Below is a small trained network, with its code and all its weights. Each question gives an input and a class and asks what happens when units are switched off, that is, made to give their printed mean instead of their output.

import numpy as np


def w(rows, s, z=0):
    codes = np.array(rows[::2]) - 128.0
    scale = np.full(codes.shape[1], s)
    scale[-1] = z or s
    return codes * scale


def norm(h):
    return h / np.sqrt((h * h).mean(-1, keepdims=True) + 1e-5)


def f(y):
    return np.maximum(y, 0)


def log_softmax(a):
    a = a - a.max(-1, keepdims=True)
    return a - np.log(np.exp(a).sum(-1, keepdims=True))


def net(x, mask):
    res = np.array(x, float).reshape(1, 6) / 4 @ E
    u = 0
    for l in range(4):
        y = f(norm(res) @ A[l][:, :-1].T + A[l][:, -1])
        res = res + np.where(mask[u : u + 3], y, B[l][:, -1]) @ B[l][:, :-1]
        u += 3
    return log_softmax(norm(res)[-1] @ U[:, :-1].T + U[:, -1])


A, B = {}, {}
E = w([
[170,138,131,139,80,95,240,99],'x0',
[104,160,30,255,149,94,145,111],'x1',
[107,29,130,123,128,71,153,97],'x2',
[92,50,187,212,128,169,158,60],'x3',
[233,115,115,125,202,153,103,178],'x4',
[106,172,105,134,147,213,136,79],'x5',
],0.0077)
A[0] = w([
[251,137,42,68,97,89,138,205,3],'0.n1',
[127,133,160,92,122,91,221,89,33],'0.n2',
[254,74,186,142,133,148,38,171,141],'0.n3',
],0.007,0.0015)
B[0] = w([
[58,179,117,103,196,37,172,147,242],'0.n1',
[118,94,248,205,81,222,195,169,190],'0.n2',
[86,100,134,181,207,204,62,195,254],'0.n3',
],0.011,0.0047)
A[1] = w([
[130,92,171,84,174,78,172,117,223],'1.n1',
[97,51,97,218,125,96,118,3,219],'1.n2',
[43,151,133,60,38,140,92,105,255],'1.n3',
],0.015,0.0016)
B[1] = w([
[120,132,112,141,84,149,158,129,198],'1.n1',
[78,163,140,180,5,139,77,82,255],'1.n2',
[63,98,83,182,135,145,79,95,226],'1.n3',
],0.015,0.0093)
A[2] = w([
[233,34,232,131,77,66,80,179,4],'2.n1',
[137,69,148,47,119,113,200,176,12],'2.n2',
[183,189,106,196,188,254,121,30,125],'2.n3',
],0.0097,0.0015)
B[2] = w([
[178,136,101,223,255,134,75,90,158],'2.n1',
[205,154,150,104,69,85,198,64,154],'2.n2',
[152,135,119,76,70,156,119,40,254],'2.n3',
],0.013,0.0056)
A[3] = w([
[169,108,112,97,159,112,68,181,34],'3.n1',
[59,201,84,175,125,124,118,70,252],'3.n2',
[201,189,102,197,126,9,112,127,176],'3.n3',
],0.014,0.0022)
B[3] = w([
[130,78,89,213,120,9,115,143,156],'3.n1',
[26,127,179,150,66,82,116,104,253],'3.n2',
[139,180,94,69,185,220,226,139,157],'3.n3',
],0.014,0.016)
U = w([
[205,102,153,110,56,116,177,152,89],'0',
[139,106,75,133,216,81,53,225,167],'1',
[183,105,90,37,116,88,121,131,2],'2',
[27,156,120,128,52,140,82,71,206],'3',
[214,113,152,126,157,232,124,98,110],'4',
[190,145,91,2,130,180,87,94,27],'5',
[105,217,52,38,168,87,242,184,141],'6',
],0.011,0.0046)

Each question gives the input, the list of numbers given to net, and the class t.
The units are the neurons (one row each of A and B). Each row of codes is followed by its name. A weight is (code - 128) times the scale printed after its matrix; where a second scale follows, it is the last column's (A, B and U).
mask holds one flag per neuron, layer by layer. A switched-off neuron (its flag False) gives its mean, the last column of its row in B, instead of its output. The means were averaged over made-up inputs and are rounded, as every weight is.
A unit's drop is (log p(t) with every unit on - log p(t) with that unit switched off) / (log p(t) with every unit on - log p(t) with every unit switched off).
The circuit of an input: a set's keep is (log p(t) with only the set's units on - log p(t) with every unit switched off) / (log p(t) with every unit on - log p(t) with every unit switched off). Starting from all 12 units, units are removed one at a time, each time the one whose removal leaves the highest keep (on an exact tie, the one counted first), for as long as the keep stays at least 0.8.
circuit, biggest first: the units of the circuit, biggest drop first
k most important neurons: the k neurons with the biggest drops, biggest first
k most important neurons of layer l: the k neurons of layer l with the biggest drops, biggest first
drop of u: that unit's drop, to one decimal
input [0,2,-1,-4,5,3], class 6: 4 most important neurons => 0.n1, 1.n2, 1.n3, 3.n3
input [-7,-5,-4,-1,8,6], class 1: 2 most important neurons => 1.n2, 3.n1
input [-3,4,7,-7,6,8], class 6: 4 most important neurons => 1.n2, 1.n3, 0.n1, 3.n3
input [0,-6,5,-6,2,2], class 6: circuit, biggest first => 1.n2, 0.n1, 3.n2
input [0,1,-2,-8,8,-5], class 6: circuit, biggest first => 3.n3
input [1,-6,-7,1,1,0], class 4: circuit, biggest first => 3.n2, 1.n2, 1.n3
input [4,3,0,-4,2,6], class 6: 4 most important neurons => 1.n3, 1.n2, 0.n1, 3.n3
input [-4,3,6,-8,7,-6], class 1: 3 most important neurons => 0.n3, 3.n1, 1.n2
input [0,0,4,-1,4,-3], class 1: circuit, biggest first => 1.n2, 3.n2
input [1,-7,7,6,6,7], class 4: circuit, biggest first => 3.n2, 1.n3, 1.n2
input [5,-2,3,-2,5,2], class 6: circuit, biggest first => 0.n1, 1.n2
input [5,2,-5,0,8,-3], class 6: circuit, biggest first => 0.n1, 3.n3
input [8,-3,6,1,0,-3], class 0: circuit, biggest first => 0.n2, 1.n3, 3.n2
input [-1,2,4,-1,5,0], class 1: circuit, biggest first => 1.n2, 1.n3, 3.n2
input [-7,-8,7,4,5,8], class 4: circuit, biggest first => 3.n2, 1.n2
input [-8,1,-6,8,6,-8], class 1: circuit, biggest first => 1.n2, 3.n2
input [7,-8,2,5,2,5], class 4: circuit, biggest first => 3.n2, 1.n2
input [1,-7,-1,8,2,6], class 4: circuit, biggest first => 3.n2, 1.n2, 1.n3
input [5,5,1,-4,-3,-2], class 6: most important neuron of layer 2 => 2.n3
input [-5,3,6,-5,4,3], class 1: most important neuron of layer 3 => 3.n1
input [-5,-5,0,5,3,-1], class 1: 2 most important neurons of layer 3 => 3.n2, 3.n1
input [3,0,3,-1,-3,-7], class 0: 2 most important neurons of layer 2 => 2.n2, 2.n3
input [-7,-6,6,6,5,1], class 1: 2 most important neurons of layer 1 => 1.n2, 1.n3
input [-5,-6,0,4,7,-5], class 1: drop of 0.n3 => 0.1
